The rows lie along a hidden order. The number after each row says roughly how far along it the row is, from 0 to 20. A new part has a new order.
(in the rows, 128 means zero)
[166 160 122 107 124 135  60 187  70 160 149 124 142 122 138 209 151 102
 182 141 137 148 132 173 132 122  62 188  85 113 154 219 170 211  60  64
 169 115 108  97 212 119 157 127 168 138 102  94  99 133 110 128 178 240
  69 140 144  93 136 161  90 123] : 0
[128 128 134 130 131 131 144 114 131 124 146 138 126 129 127 105 135 134
 119 131 126 129 117 121 129 134 136 117 204 129 130 122 124 125 140 135
 125 131 134 145 135 129 126 125 133 125 140 129 143 150 123 128 120 134
 137 131 124 136 121 123 132 119] : 12
[160 191 183 126  94 219 115 198  90 168  88 163 119 131 147 136  97  81
 165 132  49 180 142 172 107 114  46 147  37 138 144 204 114 216  23 107
  97 163 107  94 178 130 135 119 225 140 146  58  99   9  28 127 139 255
 154 184 122  84 176 103  91 110] : 0
[130 119 132 127 144 149 102 144 111 138 132 131 134 124 136 140 122 120
 120 132 117 132 131 139 125 144 130 124 117 119 131 148 133 142 109 114
 167 121 124 121 141 121 136 109 140 143 142 115 114 140 114 134 143 154
 124 131 138 116 118 118 127 134] : 8
[143 138 128 126 108 145 126 160 102 137 143 131 138 126 133 130 125 124
 134 139 126 139 116 149 130 152 103 141 103 131 134 178 124 155  90 118
 124 135 114 138 157 132 131 122 154 132 151 103 125 117 125 134 147 173
 122 127 126 116 114 141 123 117] : 7
[123 152 166 115  98 195 209 138 172 104 110 148 118 130 128  61  95 124
 126 126  58 163 124 142 106 143 117  85 116 135 125 128  86 131  99 147
 106 147 139 154 124 117 139  99 164 125 117 121 118 100 102 150  69 110
 184 167 135 139 126  64 125 121] : 13
[ 96 112 155 148 113 209 222 100 178  97 111 175 114 132 122  36  98 137
 101 124  63 164 124 103 110 109 153  86 139 138 103  26  85 109 201 188
 102 133 145 154  93 113 118  94 155 112 103 165 145  90 111 160  61  55
 196 167 117 159 137  42 129 104] : 18
[132 161 144 119 115 221 122 156  92 145 115 142 132 123 137 139 113 108
 146 133 103 142 129 151 122 142  85 147  93 122 137 173 131 154  84 107
 124 135 120 104 153 133 136 128 160 138 130  96 103 103  98 133 146 161
 118 148 133 112 142 127 107 114] : 5
[143  80 104  92 169   1  61 124 112 141 178  74 145 133 121 219 231 147
 131 147 245  66 130 126 166 164 176 144 148 107 157 193 180  64 123  65
 204  89 119 130 138 153 100 152  91 133 181 111 159 255 187  85 182 151
 103  40 121 138  98 222 164 133] : 9
[139 183 144  99  79 214 104 206  85 166  95 167 134 129 139 141 101  83
 146 123  36 151 137 179 111 139  21 176  78  91 123 208  99 255  42  69
 124 169 121 102 175 128 137 111 197 144 133  89  88  59  38 123 138 203
 108 187 127 103 148 137  86 107] : 1
[121 170 158 135 101 204 166 159 119 127 103 152 134 125 134  74  38 102
 132 124  53 192 122 146  99 135  76 140  94 144 122 140  94 178 102 146
  93 138 133 147 147 123 153 102 176 139 116  98 105  75  93 165 106 131
 147 186 130 127 142  75 100  89] : 8
[143 113 103 113 171  78  74 122 117 135 136 100 137 128 131 144 183 152
 133 131 172  75 130 125 140 144 149 138 147 122 131 152 160 108 131  99
 146 122 120 135 131 142 117 147  96 132 169 124 136 172 153 116 161 146
 120  91 129 130 112 174 144 134] : 10
[129 137 155 125 115 150 133 139 112 131 126 138 130 130 134 117 124 117
 128 132 107 143 121 150 124 135 118 120 111 133 126 138 106 158 110 138
 132 120 132 139 141 126 124 129 159 129 130 120 116 112 114 133 127 140
 127 141 132 125 137 123 125 105] : 10
[131 105 124 138 133 108 159  92 181 114 145 122 125 132 115 106 139 153
 106 129 133 115 123  96 136 132 166 105 160 131 125  79 129  79 174 147
 135 109 145 153  93 126 110 125 107 118 146 146 160 160 152 127 100 101
 149 118 116 149 108 118 147 137] : 16
[138 134 147 137 122 174 158 136 120 124 147 140 144 128 124  90 106 121
 114 141  93 133 118 138 124 156 115 111 113 147 140 122  94 119 113 151
 112 134 140 170 147 133 128  98 167 143 162 108 120 129 119 164 118 116
 154 134 116 154 104  94 131  85] : 12
[129 109 111 121 142  58 108 119 112 125 144 108 134 128 122 166 165 135
 128 146 183 100 124 129 140 164 113 137 136 128 139 158 147 101 131 118
 129 135 122 135 140 140 116 128 109 134 152 131 140 195 151 115 162 127
 116  90 128 124 112 169 147 135] : 10
[144 129 141 124 162 119  98 114 104 129 136 132 136 130 125 151 151 126
 118 143 132 127 120 136 141 170 135 136 107 124 134 156 140 134 126 142
 128 130 111 130 139 132 138 127 114 141 135 107 104 158 128 127 143 144
 115 123 113 130 131 153 131 125] : 9
[143 137 120 128 142  75 105 147 117 135 129 113 140 126 136 153 148 130
 132 133 143 117 126 137 135 153 135 152 119 123 131 170 135 130 112 106
 131 123 124 137 149 141 128 126 127 137 141 115 124 178 127 128 151 151
 126  91 125 110 121 162 129 140] : 8
[125  95 107 129 148  37 109 105 157 113 157  96 127 132 120 141 157 161
 118 128 188  95 122 105 152 123 185 112 177 135 119  78 141  82 166 130
 150 122 130 147 111 123 109 144  76 127 143 169 153 171 165 112 151 101
 123  96 126 131 104 153 155 143] : 15
[157 129  84 110 139  55  70 144 127 151 142  93 145 126 132 197 182 112
 148 139 198  94 129 145 149 141 113 154 124 123 152 187 170 151  91  91
 154 121 113 122 168 146 128 147 106 138 160  98 123 164 140 107 174 192
  88  71 138 101 121 181 134 150] : 5
[105  98 135 147 157 118 173  44 180 100 146 116 115 140 117  74 116 162
 103 119 136 117 118  82 137 148 206  72 177 131 115  50 122  61 200 132
 130 111 136 161  80 126 114 119 100 119 126 179 159 138 176 142  95  38
 167 107 111 173 102 112 165 127] : 20

[145 120 117 248  98 103 141 137  69 174 110 107 114  38 167 121  97  87
 129  98 135 100] : 20
[166 139 123 186  72 121 116 113 148 168 104 120 107  30 166 115 115 122
 141 122 163 125] : 9
[152 138 141 136  87 124 123 124 146 156 122 131 112  88 152 117 131 126
 141 133 151 136] : 7
[159 136 120 217  86 120 124 119 130 167 103 125 118  30 162 118 113 115
 132 112 144 116] : 13
[130 136 137  65 128 142 124 124 152 121 132 137 134 142 122 128 135 132
 133 141 129 143] : 5
[109 116 121  98 175 165 142 132 108  99 118 127 168 143  90 143 133 145
 108 123  86 122] : 12
[158 158 130 122  71 120 112 112 187 146 120 134 104  92 159 114 132 130
 154 145 157 153] : 1
[107 130 122  80 168 167 125 112 170  86 118 141 164 137  84 146 139 171
 106 135  96 144] : 7
[ 89  95 135 135 196 173 144 122 107  94 117 137 172 146  53 154 130 164
  67 106  63 109] : 20
[107 131 137  29 164 168 119 116 179  84 132 147 154 174  90 137 150 179
 119 151 107 149] : 3
[118 137 140  51 136 145 122 124 152 118 139 141 133 170 122 128 141 145
 143 147 123 149] : 4
[102 122 118 138 182 187 124  93 191  80 100 143 177 102  50 154 133 184
  72 120  82 143] : 11
[124 133 117  76 157 180 102  85 226  85 102 145 156 106  76 142 137 215
  98 144 112 160] : 2
[129 108 117 142 143 142 145 139  62 139 115 111 148  91 134 127 125 128
 122 112 108  95] : 16
[143 126 119 185 109 126 129 116 124 146  98 119 135  46 134 127 121 131
 119 114 116 119] : 12
[135 122 128 186 107 123 141 139  87 150 113 117 132  83 147 122 121 105
 131 109 125 105] : 15
[117 136 135  37 157 170 113 108 198  87 128 149 153 176  93 136 152 189
 124 155 118 154] : 0
[101  99 117 142 186 174 144 121  80  99 103 121 174  96  72 151 125 163
  82 104  74 102] : 19
[118 104 114 145 153 149 144 140  60 124 111 109 160  93 124 132 125 132
 118 111 104  94] : 17
[103  93 125 106 176 167 157 153  37 111 118 112 168 128 103 140 130 130
 107 110  78  88] : 20
[117 132 122  66 148 166 114 106 189  95 120 140 152 144  80 138 135 177
 111 140 113 148] : 5
[131 134 128  88 133 153 120 118 160 119 123 135 135 121 112 130 132 139
 115 137 122 146] : 6
[111 102 115 130 161 161 147 135  59 111 109 111 166 101 112 137 126 136
 111 113  93  96] : 17
[117 120 115 125 147 162 135 123 118 110 111 119 156 102 115 134 129 142
 114 120 106 121] : 11
[143 123 108 211 116 143 129 110 135 145  86 114 144  16 129 130 113 136
 115 107 118 111] : 14
[133 109 100 189 150 158 136 118  85 125  88 104 161  23 120 135 113 160
  96 101 101  91] : 19
[146 141 150 100  86 104 132 148  95 162 143 130  99 139 255 108 137  88
 168 140 164 124] : 7
[119 133 123  61 162 168 110 105 189  96 120 142 150 132 100 138 137 181
 117 144 119 153] : 3
[159 156 129 134  75 117 111 110 177 157 116 134 102  76 158 112 130 127
 151 141 168 150] : 2
[179 156 108 162  55 111 100  99 193 155  95 119 101  28 174 112 120 138
 155 137 181 143] : 1
[127 131 118  75 157 178 111  94 206  91 109 142 158 123  87 138 136 196
 102 143 111 152] : 4
[105 107 117 130 179 172 141 118 117  91 105 123 172 103  76 147 125 160
  88 108  79 114] : 16
[122 118  95 144 162 172 127 100 151  95  87 122 167  60  90 146 122 173
  92 114  96 130] : 12
[105 108 111 145 187 179 137 105 129  93  95 125 172  82  65 152 124 174
  75 106  81 120] : 16
[176 151 112 159  59 112 106 115 157 164 102 119  94  34 187 105 118 123
 160 136 174 132] : 4
[105 127 122  82 172 167 131 120 151  89 122 136 169 154  87 141 136 163
 105 133  95 140] : 8
[159 137 131 154  80 117 119 118 153 162 111 126 106  60 164 112 126 120
 149 132 159 129] : 7
[163 151 122 152  76 128 109 102 189 156 106 130 108  48 155 117 126 139
 145 137 164 143] : 3
[146 125 109 238 111 135 127 112 132 153  90 116 131   9 139 128 106 128
 113 103 134 109] : 15
[ 97 100 126 114 185 171 150 132  80  99 116 127 168 130  87 146 132 146
  92 110  77 108] : 18
[156 143 132 150  85 127 118 111 173 150 109 129 106  57 144 116 127 140
 142 133 152 135] : 6
[140 128 124 228 101 105 135 133  94 166 104 114 120  42 152 120 109  93
 130 107 137 110] : 16
[135 131 122 115 125 147 122 112 151 125 111 129 134  96 122 130 131 130
 124 131 123 135] : 8
[120 121 115 104 159 170 137 126 113 103 114 122 166 112 107 136 132 145
 116 121  95 125] : 11
[142 137 133 166  93 126 126 124 127 156 112 125 124  64 147 121 125 126
 134 123 135 127] : 10
[162 135 119 200  83 134 113 104 159 160  93 120 114  13 152 118 115 130
 131 118 154 125] : 10
[137 141 130  93 118 144 118 112 176 127 126 138 129 122 124 127 130 145
 130 141 135 149] : 4
[135 141 139  77 119 132 121 122 164 133 128 136 122 134 128 125 136 138
 132 139 143 143] : 5
[ 84 111 150  77 191 161 154 150  95  95 147 144 168 220  69 147 146 133
 106 124  75 120] : 14
[112 115 109 117 170 180 135 116 126  93 100 126 171  96  86 143 128 158
  99 118  83 124] : 13
[ 93 109 137  72 190 161 153 147  83  94 144 131 169 191  85 144 142 131
 100 125  91 121] : 14
[161 134 117 227  79 123 114 108 145 169  94 117 113  13 166 120 111 123
 130 114 154 121] : 11
[129 127 106 118 146 164 119 106 170 106 101 126 154  76 107 137 124 169
 107 126 111 131] : 8
[112 120 117  94 166 161 140 137 106 100 118 126 166 132  99 139 134 143
 114 122  96 120] : 12
[150 125 116 240  95 110 135 127 106 171 106 109 117  57 162 121 103  91
 124 100 141 108] : 18
[164 161 116 146  70 127 102  96 215 144 104 134 104  58 151 117 128 150
 145 142 167 159] : 0
[155 159 118 125  99 153  97  78 255 125  94 141 119  55 111 132 122 177
 116 138 140 188] : 0
[166 146 122 159  68 106 112 122 130 179 116 116  93  56 193 105 118 110
 171 135 176 126] : 6

[140 135 118 135 122 132 118 120 146  99 126 126 122 144  94 127 115] : 9
[119 130 190 137 127 153 116 115 153 169 140 135 128 138  77 129 161] : 5
[134 127 149 135 127 150 120 122 165 106 125 128 117 145   1 135 131] : 8
[131 124  89 115 150 147 133 122 151 108 115 134  93 140 108 136 115] : 12
[123 143  46 113 151 131 143 103 134 124 121 126 100 134 174 129 138] : 14
[126 129 189 138 134 151 119 124 168 147 130 128 118 145  75 146 145] : 6
[113 128 195 138 130 150 128 109 153 209 152 140 118 125  74 106 154] : 5
[134 124 253 152 110 168 121 136 165 141 132 138 123 148  20 133 125] : 2
[109 128 203 134 144 181 124 104 160 215 148 141 121 137  85 128 176] : 3
[126 126 214 140 126 156 120 124 171 148 139 138 121 142  53 133 130] : 5
[112 137 104 108 173 163 131 105 152 174 127 133  97 140 144 150 180] : 9
[132 134  96 127 116 133 127 117 149 107 126 133 109 139  88 119 106] : 10
[124 131 192 141 132 161 120 113 161 166 140 129 127 147  93 137 151] : 5
[133 126 187 140 125 149 119 134 161 111 130 132 115 142  41 133 114] : 7
[132 136  49 117 145 117 143 112 137  92 120 128  93 132 125 123 101] : 15
[135 126 243 153 109 175 100 134 176 157 136 144 126 155  39 134 138] : 1
[125 124 217 143 119 167 116 127 171 160 138 135 127 144  45 133 135] : 4
[110 132 151 130 144 151 130 102 146 203 146 137 121 131 102 118 170] : 6
[126 140  39 110 154 126 145 101 138 116 124 124 101 131 194 125 125] : 16
[128 130 149 136 128 148 128 113 160 129 134 131 121 139  70 122 124] : 8
[125 127 210 140 119 158 117 121 169 155 143 134 130 144  47 124 130] : 5
[116 133 142 129 144 143 127 107 148 179 139 135 102 132 101 122 153] : 8
[119 124 225 143 123 168 123 126 175 160 141 136 120 141  49 126 145] : 4
[118 133  95 119 145 134 135 105 146 173 134 139 108 123 117 103 133] : 11
[117 129 189 140 130 151 120 112 152 176 147 138 130 133  75 119 160] : 4
[137 128  91 121 139 143 131 126 166  74 114 130  96 144  92 136 103] : 12
[123 143  33 109 157 127 149 103 131 112 121 124  97 129 167 130 127] : 15
[127 132 168 133 131 150 119 119 157 118 133 127 116 143  86 139 141] : 7
[135 136  54 115 139 121 143 119 146  75 118 124  74 130 116 126  98] : 15
[133 129 172 136 128 148 124 129 156 101 126 133 110 138  54 125 101] : 9
[136 138  37 120 132 116 138 119 143  69 114 126  97 138 121 123  89] : 15
[115 138  83 118 151 144 138 104 150 157 129 132 112 135 134 132 157] : 10
[127 137  96 123 130 136 132 108 150 126 123 130 108 135 118 130 131] : 11
[139 125 227 146 123 155 112 129 161 136 135 130 125 149  46 143 129] : 5
[130 124 227 152 110 166 109 132 167 153 142 145 133 144  24 120 135] : 2
[124 140  44 115 149 134 139 105 137 119 122 128 102 132 139 126 128] : 13
[125 141  14 108 167  88 174 107 149  85 123 108  89 130 186 136 109] : 20
[127 118 220 154  82 153 106 124 159 176 156 158 133 120   1  76 104] : 1
[108 121 205 141 118 185 120 118 162 233 157 163 125 123  21  98 171] : 0
[127 132 227 143 126 161 115 123 171 161 144 135 128 145  65 132 144] : 4
[128 137  30 114 150 134 143 114 152  87 117 130  90 131 113 130 122] : 14
[106 144   9 100 172 108 160  84 136 160 133 129  88 117 209 117 159] : 16
[132 130 177 135 132 150 120 127 160 110 128 127 118 147  79 138 127] : 8
[126 136  83 118 142 149 134 112 156 117 120 133 100 136  95 130 131] : 12
[124 141  24 103 150 118 146 105 128 115 127 129  88 127 176 115 120] : 16
[117 134 108 122 146 145 135 108 146 152 135 136 109 129 109 117 143] : 10
[118 138  70 118 151 137 137 106 148 137 127 135 103 130 131 118 138] : 11
[140 126 107 133 115 130 134 129 156  74 118 135 105 135  49 113  72] : 11
[121 125 215 143 127 172 119 127 170 163 142 142 120 142  50 131 152] : 3
[121 120 165 137 140 169 132 129 172 155 135 139 110 136  33 133 141] : 6
[144 126 146 139 121 141 121 138 170  34 117 129 108 149  26 135  76] : 10
[135 127 219 147 123 168 109 123 167 131 128 131 128 156  66 151 139] : 4
[133 136 223 144 134 165 105 121 162 141 128 119 135 162 116 165 166] : 4
[134 133 135 136 131 147 121 126 161  84 117 126 117 147  79 137 101] : 10
[118 130 167 133 143 147 127 118 158 163 137 133 117 137 106 134 149] : 7
[126 129 225 148 113 172 103 120 154 193 144 141 133 142  90 123 158] : 1
[125 141  17 108 170 114 158 109 146  93 117 114  86 136 170 145 118] : 18
[115 138  73 113 156 136 139 100 144 175 141 135 108 126 144 114 157] : 11
[144 131 134 134 127 142 121 131 160  65 114 124 111 153  45 143  99] : 10
[120 126 204 146 118 156 118 114 161 174 152 143 133 130  52  98 141] : 3
[140 132  94 121 135 135 135 124 155  75 111 128 100 145 125 138 102] : 13
[124 141  57 116 156 146 134 106 148 132 126 128  93 139 151 139 149] : 12
[131 120 241 157  86 190  86 140 170 192 140 168 131 137   1 100 139] : 0
[121 125 230 141 136 162 118 130 171 163 139 135 120 136  69 136 149] : 4
[145 135  57 108 150 108 145 131 159  12 104 105  89 148 144 153  68] : 20
[135 128 161 140 124 145 119 126 163 109 128 129 121 147  61 135 116] : 8
[122 140  75 123 147 148 130  98 142 151 130 130 116 135 152 125 148] : 11
[137 124 220 152 112 157 111 130 165 141 139 136 126 146  33 125 116] : 4
[119 139  38 101 174 147 146 104 147 127 116 125  90 136 167 149 157] : 14
[145 135  43 122 129 100 140 126 149  44 111 121  99 137  95 124  64] : 16
[134 134  82 125 133 134 127 114 157  96 123 128 109 143 105 132 116] : 11
[130 128 226 145 127 183 108 128 172 168 135 131 133 155  60 143 159] : 3
[139 138  98 126 143 143 125 118 151  97 117 124 106 146 127 142 124] : 11
[121 136  83 119 145 133 130 110 152 117 125 133 103 133 106 123 130] : 12
[121 127 193 133 136 155 128 120 167 152 139 135 118 142  67 126 138] : 7
[122 124 178 147 123 194 105 130 163 187 136 149 127 146  29 135 160] : 0
[141 132 128 128 135 145 127 126 153  82 117 129 107 146  92 140 107] : 10
[135 139  25 114 153 107 150 114 149  65 112 118  88 136 151 143 101] : 18
[117 129 154 131 142 159 136 118 157 164 141 135 110 138  86 128 150] : 7
[119 127 193 144 122 154 122 108 138 192 151 138 133 132  70 110 146] : 5
[127 126 240 151 109 181 101 125 166 189 144 150 118 137  34 117 141] : 0
[140 137  90 128 130 129 127 123 149  76 115 128 108 143  99 136 100] : 12
[120 130 158 131 137 152 127 100 158 149 138 137 113 134  70 122 134] : 8
[109 131 189 142 131 159 125 106 153 221 154 142 131 125 101 107 162] : 4
[127 137  35 115 140 119 135 107 140 100 122 129  96 131 141 117 113] : 14
[129 141  23 104 194  97 171 108 178  59 113  99  88 138 204 161 111] : 20
[123 127 185 137 133 150 123 122 159 162 141 135 124 136  65 123 141] : 6
[124 124 233 149 120 183  98 133 176 167 139 146 123 144  38 129 152] : 1
[133 125 186 139 131 152 119 131 171  89 125 130 110 145  45 142 116] : 7
